Below is a small trained network, with its code and all its weights. Each question gives an input and a target symbol and asks what happens when units are switched off, that is, made to give their printed mean instead of their output.

import numpy as np


def w(rows, s, z=0):
    codes = np.array(rows[::2]) - 128.0
    scale = np.full(codes.shape[1], s)
    scale[-1] = z or s
    return codes * scale


def f(y):
    return np.maximum(y, 0)


def softmax(a):
    e = np.exp(a - a.max(-1, keepdims=True))
    return e / e.sum(-1, keepdims=True)


def log_softmax(a):
    a = a - a.max(-1, keepdims=True)
    return a - np.log(np.exp(a).sum(-1, keepdims=True))


def net(x, mask):
    ids = ['αβγδεζηλμπστφψω'.index(c) for c in x.split()]
    T = len(ids)
    res = E[ids] + P[:T]
    u = 0
    for l in range(2):
        r = res
        for j in range(3):
            rows = slice(2 * j, 2 * j + 2)
            q, k, v = (r @ M[l][rows].T for M in (Q, K, V))
            z = softmax(np.where(np.tri(T) > 0, q @ k.T / 2**0.5, -1e9)) @ v
            o = O[l][rows]
            res = res + np.where(mask[u + j], z, o[:, -1]) @ o[:, :-1]
        u += 3
        y = f(res @ A[l][:, :-1].T + A[l][:, -1])
        res = res + np.where(mask[u : u + 4], y, B[l][:, -1]) @ B[l][:, :-1]
        u += 4
    return log_softmax(res[-1] @ U[:, :-1].T + U[:, -1])


Q, K, V, O, A, B = {}, {}, {}, {}, {}, {}
E = w([
[112,162,123],'α',
[94,99,188],'β',
[38,58,74],'γ',
[183,23,189],'δ',
[251,132,123],'ε',
[134,67,129],'ζ',
[207,114,35],'η',
[195,101,129],'λ',
[136,184,135],'μ',
[141,81,210],'π',
[173,34,100],'σ',
[221,97,140],'τ',
[169,138,157],'φ',
[56,150,111],'ψ',
[128,108,63],'ω',
],0.022)
P = w([
[41,228,63],'0',
[175,65,113],'1',
[61,208,56],'2',
[173,23,125],'3',
[70,220,65],'4',
[177,1,126],'5',
[79,208,49],'6',
[173,6,131],'7',
[85,218,60],'8',
[183,6,133],'9',
[70,223,65],'10',
],0.0052)
Q[0] = w([
[101,18,55],'0.h0',
[48,45,121],'0.h0',
[94,254,121],'0.h1',
[82,96,244],'0.h1',
[244,84,65],'0.h2',
[177,131,38],'0.h2',
],0.0077)
K[0] = w([
[254,171,165],'0.h0',
[58,146,116],'0.h0',
[117,128,65],'0.h1',
[88,136,198],'0.h1',
[200,173,135],'0.h2',
[105,99,92],'0.h2',
],0.0098)
V[0] = w([
[45,133,189],'0.h0',
[150,254,203],'0.h0',
[111,63,142],'0.h1',
[130,211,141],'0.h1',
[124,189,176],'0.h2',
[135,86,95],'0.h2',
],0.0098)
O[0] = w([
[113,170,163,11],'0.h0',
[81,140,131,3],'0.h0',
[129,114,156,187],'0.h1',
[158,53,134,28],'0.h1',
[255,152,192,37],'0.h2',
[171,117,149,194],'0.h2',
],0.0085,0.0046)
A[0] = w([
[234,247,97,32],'0.n0',
[184,61,4,20],'0.n1',
[201,2,231,139],'0.n2',
[96,163,230,254],'0.n3',
],0.006,0.00051)
B[0] = w([
[157,223,76,174],'0.n0',
[68,176,63,254],'0.n1',
[223,151,104,219],'0.n2',
[2,10,202,156],'0.n3',
],0.0068,0.007)
Q[1] = w([
[75,124,97],'1.h0',
[85,254,109],'1.h0',
[116,61,32],'1.h1',
[88,221,181],'1.h1',
[219,176,125],'1.h2',
[155,222,155],'1.h2',
],0.009)
K[1] = w([
[34,120,89],'1.h0',
[123,254,92],'1.h0',
[119,138,104],'1.h1',
[109,147,178],'1.h1',
[168,227,109],'1.h2',
[96,80,114],'1.h2',
],0.0096)
V[1] = w([
[102,254,104],'1.h0',
[70,128,142],'1.h0',
[72,154,119],'1.h1',
[121,169,146],'1.h1',
[144,149,130],'1.h2',
[111,161,110],'1.h2',
],0.015)
O[1] = w([
[42,232,189,133],'1.h0',
[54,93,179,93],'1.h0',
[90,93,102,190],'1.h1',
[223,215,102,3],'1.h1',
[80,254,61,130],'1.h2',
[244,201,57,182],'1.h2',
],0.0057,0.0041)
A[1] = w([
[171,24,139,2],'1.n0',
[254,18,194,30],'1.n1',
[199,123,178,172],'1.n2',
[90,48,169,241],'1.n3',
],0.0082,0.0074)
B[1] = w([
[102,194,157,198],'1.n0',
[1,188,187,234],'1.n1',
[133,26,134,177],'1.n2',
[238,87,141,245],'1.n3',
],0.0097,0.011)
U = w([
[246,52,180,78],'α',
[170,151,149,248],'β',
[62,39,86,77],'γ',
[73,71,165,101],'δ',
[105,192,136,40],'ε',
[134,51,173,148],'ζ',
[59,93,50,114],'η',
[95,160,134,119],'λ',
[205,174,104,76],'μ',
[192,47,55,71],'π',
[222,101,72,155],'σ',
[189,121,89,152],'τ',
[182,31,110,169],'φ',
[101,146,49,37],'ψ',
[38,120,135,154],'ω',
],0.013,0.012)

Each question gives the input, a string of symbols that net reads in full, and the target symbol t.
The units are the heads (2 rows each of Q, K, V and O) and the neurons (one row each of A and B). Each row of codes is followed by its name. A weight is (code - 128) times the scale printed after its matrix; where a second scale follows, it is the last column's (O, A, B and U).
mask holds one flag per unit, layer by layer, with each layer's heads first. A switched-off unit (its flag False) gives its mean, the last column of its rows in O or B, instead of its output. The means were averaged over made-up inputs and are rounded, as every weight is.
A unit's drop is (log p(t) with every unit on - log p(t) with that unit switched off) / (log p(t) with every unit on - log p(t) with every unit switched off).
The circuit of an input: a set's keep is (log p(t) with only the set's units on - log p(t) with every unit switched off) / (log p(t) with every unit on - log p(t) with every unit switched off). Starting from the 12 units with the biggest drops (on a tie, the unit counted first), units are removed one at a time, each time the one whose removal leaves the highest keep (on an exact tie, the one counted first), for as long as the keep stays at least 0.8.
units of the circuit, in order: the units of the circuit, biggest drop first
top k neurons: the k neurons with the biggest drops, biggest first
top k neurons in layer l: the k neurons of layer l with the biggest drops, biggest first
which heads matter: for each layer, one digit per head in row order, 1 if its drop is at least 0.15 and else 0, layers parted by /
input φ β σ β σ η σ ψ ψ γ σ, target π: units of the circuit, in order	0.n1, 1.n1
input π π δ μ ψ ψ ψ γ, target φ: units of the circuit, in order	1.n3, 1.n1
input α γ ψ σ ψ δ ω η μ, target ε: units of the circuit, in order	1.h0, 0.n0
input ψ ω ε ζ σ, target π: top 4 neurons	1.n1, 0.n1, 0.n0, 1.n0
input ψ η α, target ε: units of the circuit, in order	1.h0, 1.h2
input ψ μ δ, target δ: units of the circuit, in order	1.n1, 1.h0
input σ σ ε ε γ λ τ λ ε, target μ: units of the circuit, in order	0.n0, 1.h0, 1.h2
input σ τ ε π, target δ: top 3 neurons	1.n1, 1.n2, 0.n1
input φ ω μ γ φ ψ, target φ: top 3 neurons	0.n1, 1.n1, 1.n3
input δ ζ σ π ψ ψ δ τ, target ω: top neuron	1.n1
input β τ β β φ ω μ δ ψ φ, target ω: top 3 neurons	1.n1, 0.n1, 1.n3
input ψ δ σ π γ ζ ζ ε, target σ: top 3 neurons	0.n0, 0.n1, 0.n3
input ψ α π, target ζ: top 3 neurons in layer 0	0.n1, 0.n3, 0.n0
input τ τ γ σ σ ψ ψ ω σ δ, target ω: top neuron in layer 0	0.n2
input α σ ε ε γ ψ, target φ: top 3 neurons	1.n1, 1.n3, 0.n0
input ω γ β σ λ τ η ε, target σ: top 3 neurons in layer 0	0.n1, 0.n0, 0.n3
input γ σ φ β ε φ, target σ: top 2 neurons in layer 0	0.n0, 0.n3
input φ ψ μ ω τ ζ η τ σ σ, target η: top 3 neurons in layer 0	0.n1, 0.n2, 0.n0
input ζ ζ γ ψ ζ, target φ: top 3 neurons in layer 0	0.n0, 0.n1, 0.n2
input σ β ε σ β α π, target ζ: which heads matter	000 / 100
input π τ λ δ ψ ε σ σ ζ, target φ: top 2 neurons in layer 0	0.n0, 0.n2
input ψ μ η ω, target η: top 2 neurons	0.n1, 1.n3
input φ η ψ σ, target η: top 4 neurons	1.n1, 0.n1, 1.n0, 0.n2
